(in the rows, 128 means zero)
Each row is followed by its group and then its class within the group.
[131 116 107  94 132 118 103 128  76 123  71 128 151 134 118 101 128 146
 139 129  96  58 147  86  75 125 105 120 131 137 150 153 177 156 147 145
 133] : (16) > Pivo
[115 126 121 122 153 165  93 103  82 125  97 141 166 135  97 118 110 148
 153 147  26  77 148 115  86 141 108 101 127 137 143 137 137 215 159 122
 132] : (16) > Pivo
[153 126 125 111 144 139  92 102  65 129  70 119 158 131 113  98 117 147
 160 125 127  77 155  86  65 131 102 111 125 137 147 129 163 190 161 140
 134] : (16) > Pivo
[145 120 116 105 144 133 101 103  63 130  63 130 160 129 114  96 120 150
 157 131  74  65 153  85  64 134  99 109 134 139 148 140 178 185 156 138
 134] : (16) > Pivo
[132 124 124 125 148 166 106 161 106 154 107 137 130 114 108 122 113 139
 126 134  66 122 138 110  94 131 111 131 132 141 132 143 141 141 167 115
 129] : (24) > sibis
[137 137 123 134 137 149 109 150 110 130 129 136 137 147 118 138 124 119
 126 121 191 119 126 136 106 127 144 155 123 139 125 152 116 116 161 125
 130] : (19) > nute
[153 135 131 123 137 176 102 192 107 155 111 132 131 149 110 121 116 123
 122 115 235 137 130 114  89 116 127 167 125 136 127 138 127 120 183 118
 131] : (19) > Gur
[126 122 127 133 149 163 104 151 108 142 113 134 139 126 105 128 107 139
 126 140  71 123 137 117  92 134 112 124 130 137 134 137 131 161 161 123
 134] : (24) > sibis
[141 142 102 117 139 162 107 153  89 131 121 152 134 133 115 134 125 122
 131 120 164 108 124 130  92 130 135 164 117 141 122 176 127  95 164 114
 131] : (19) > Gubiz
[145 123 144 121 151 193 109 153 110 163 109 147 130 112 103 105 107 137
 150 129 110 130 134 110  94 132 108 128 137 132 134 117 133 174 169 104
 131] : (24) > sibis
[115 119 106 136 146 117 100 128  97 118 110 125 151 137 120 137 124 141
 113 145  20  90 146 113 101 128 115 108 127 137 138 156 146 149 143 144
 129] : (16) > lut
[148 138 111 110 131 166 109 181  97 141 114 143 130 143 111 126 125 119
 130 113 233 115 122 122  87 120 132 179 122 142 131 162 127 101 173 116
 129] : (19) > Gubiz
[153 126 106 104 143 117  90  69  41 116  59 130 171 131 118  96 122 154
 164 129  74  47 153  90  59 140 101 102 128 144 149 149 183 194 154 148
 134] : (16) > Pivo
[144 138 138 145 154 155 108  80  88 139 117 138 144 109 112 121 117 150
 157 134  37 131 130 129 101 145 112 107 128 132 120 127 132 174 153 119
 129] : (16) > gogov
[126 120 152 139 142 159 125 167 144 159 135 127 121 114 114 128 111 132
 116 135  90 159 131 118 129 124 114 124 136 127 126 109 118 139 148 113
 131] : (24) > sibis
[138 133 139 134 134 176 116 188 129 160 132 137 114 122 111 130 113 116
 112 124 152 160 121 116 114 117 128 166 127 138 125 130 119 109 165 105
 126] : (19) > Gur
[114 133 102 126 152 167  82 133  85 116 110 143 156 143 105 147 116 139
 139 141  73  82 140 129  86 138 120 130 123 146 137 162 127 181 162 122
 134] : (16) > gogov
[121 114 130 120 131 126 128 159 129 152 117 129 119 106 123 121 124 134
 113 135  52 125 136 103 123 123 115 121 129 129 134 137 151 114 136 123
 128] : (24) > sibis
[137 139 162 176 155 145 122  49 127 127 150 123 146 109 126 134 107 145
 159 142  21 157 131 153 145 148 123  82 138 127 102  79 104 203 121 132
 130] : (16) > Pivo
[127 137 131 125 157 213  91 151  91 148 113 152 148 138  95 124  99 130
 148 145 111 111 136 128  79 137 117 136 134 144 131 133 115 208 184 101
 130] : (24) > sibis
[143 137 110 101 121 143 119 166 105 143 109 143 125 132 121 120 131 121
 125 110 194 107 124 115  96 121 129 166 120 141 134 163 144  94 153 122
 123] : (19) > Gubiz
[156 137 129 134 134 151 115 155 112 149 126 134 125 125 121 129 120 126
 125 121 168 149 124 125 109 123 131 151 126 137 122 136 128  98 160 116
 125] : (19) > Gur
[125 121 118 105 153 183  88 155  73 147  82 148 154 130  89 108 110 144
 146 125  78  79 148  98  56 132 104 126 132 145 145 152 149 196 181 117
 132] : (24) > zerev
[131 117 143 116 141 170 118 159 118 162 103 142 128 107 110 102 113 139
 139 133  80 123 137  99  95 126 102 126 136 137 139 124 146 161 158 110
 132] : (24) > sibis
[109 123  95  99 144 148 101 122  71 126  89 156 149 119 110 115 121 145
 145 139   9  50 138 105  75 141 107 115 128 151 147 177 159 169 146 123
 136] : (16) > gogov
[137 142 132 131 141 204 111 180 120 150 142 153 125 136 103 136 109 115
 129 122 192 148 117 130 107 125 136 167 123 139 122 142 100 127 174  98
 127] : (19) > Gubiz
[117 139 108 106 142 199  99 158  90 123 116 164 148 152 102 129 117 118
 151 128 189  87 130 139  83 132 131 155 125 139 138 160 110 184 163 113
 132] : (19) > nute
[162 124 143 120 146 159  97 143  86 159  81 123 141 123 105  95 109 144
 142 124 130 119 144  88  70 126 102 123 133 137 139 116 158 171 171 126
 130] : (24) > Zom
[120 123 117 122 143 139 109 118  93 131 106 138 140 121 115 121 122 141
 135 141  46  93 137 116  97 135 108 116 131 133 137 146 145 167 148 126
 126] : (16) > gogov
[144 143 108 101 123 162 106 174  95 128 110 142 135 158 113 123 128 113
 132 104 252  97 126 122  82 119 136 178 122 137 134 168 132 111 165 126
 129] : (19) > nute
[140 131 130 107 137 198  91 191  87 151  99 144 140 145  96 116 111 127
 132 118 200 107 136 111  70 121 118 165 128 144 140 153 134 156 192 113
 132] : (19) > Gur
[112 125 152 153 153 183 121 162 146 155 145 133 125 118 110 139 105 132
 120 146  57 160 127 140 132 130 120 120 137 129 122 112  96 171 151 104
 126] : (24) > sibis
[129 140 126 135 156 185  92 118  91 135 117 151 152 132 102 134 106 133
 149 137  76 111 134 137  89 141 123 126 128 149 129 145 118 187 168 109
 132] : (16) > gogov
[146 145 140 148 161 162  95  47  79 121 113 135 168 123 108 121 105 148
 174 140  51 118 138 134  93 153 119  91 134 139 123 112 129 223 155 123
 136] : (16) > Pivo
[134 139 103 143 157 206  79 200  96 132 134 150 152 168  96 158 107 120
 109 130 169 114 134 140  71 123 138 173 118 150 126 178 100 139 202 113
 130] : (19) > Gubiz
[150 120 117 139 145 103  95  92  84 122  88 109 154 132 124 119 124 150
 133 131  69 100 150 100  93 130 110 100 129 138 134 130 162 157 145 147
 134] : (16) > lut
[140 127 114 152 168 145  79  81  58 120  95 124 174 149 105 129 110 154
 147 142  22  93 153 115  65 138 108  97 127 140 135 141 142 199 173 138
 129] : (16) > Pivo

Each row is followed by its group and then its class within the group.
[152 110 152 113  83 124 133 129 139  98 105  96 104 114 145 101 119 117
  11 130 156 102 127 126  91 133 188 130 115 135  95 104 122 128 134 135
 195] : C > [72]
[ 96 145 130 132 151 122 129 118 124 133  64 153 134 130 135  83 157 119
 231 117 116  61 137 131 132 128 102 138 137  92 151 132 135 130 111 131
  91] : S > [82]
[105 105 143 134 146 119 113 134  91  90 118 116 130 166 116 151 143  90
 237 135  95 109 157 131 125 116 109 132 143 105  85 131 123 147 130 103
 132] : C > [76]
[125 147 110 128 146 145 140 114 142 112  79 129 129 102 122 141 125 113
 241 111  96 104 131 111 106 125 122 143 121 134 130 126 174 139  90 147
 116] : S > [67]
[128 112 138 119  98 130 135 152  68  96 165  95 137 103 138 109 121 112
  30 135 213 111 140 150 107 128 153 129 104 114  68 115 108 135 151 122
 187] : C > [72]
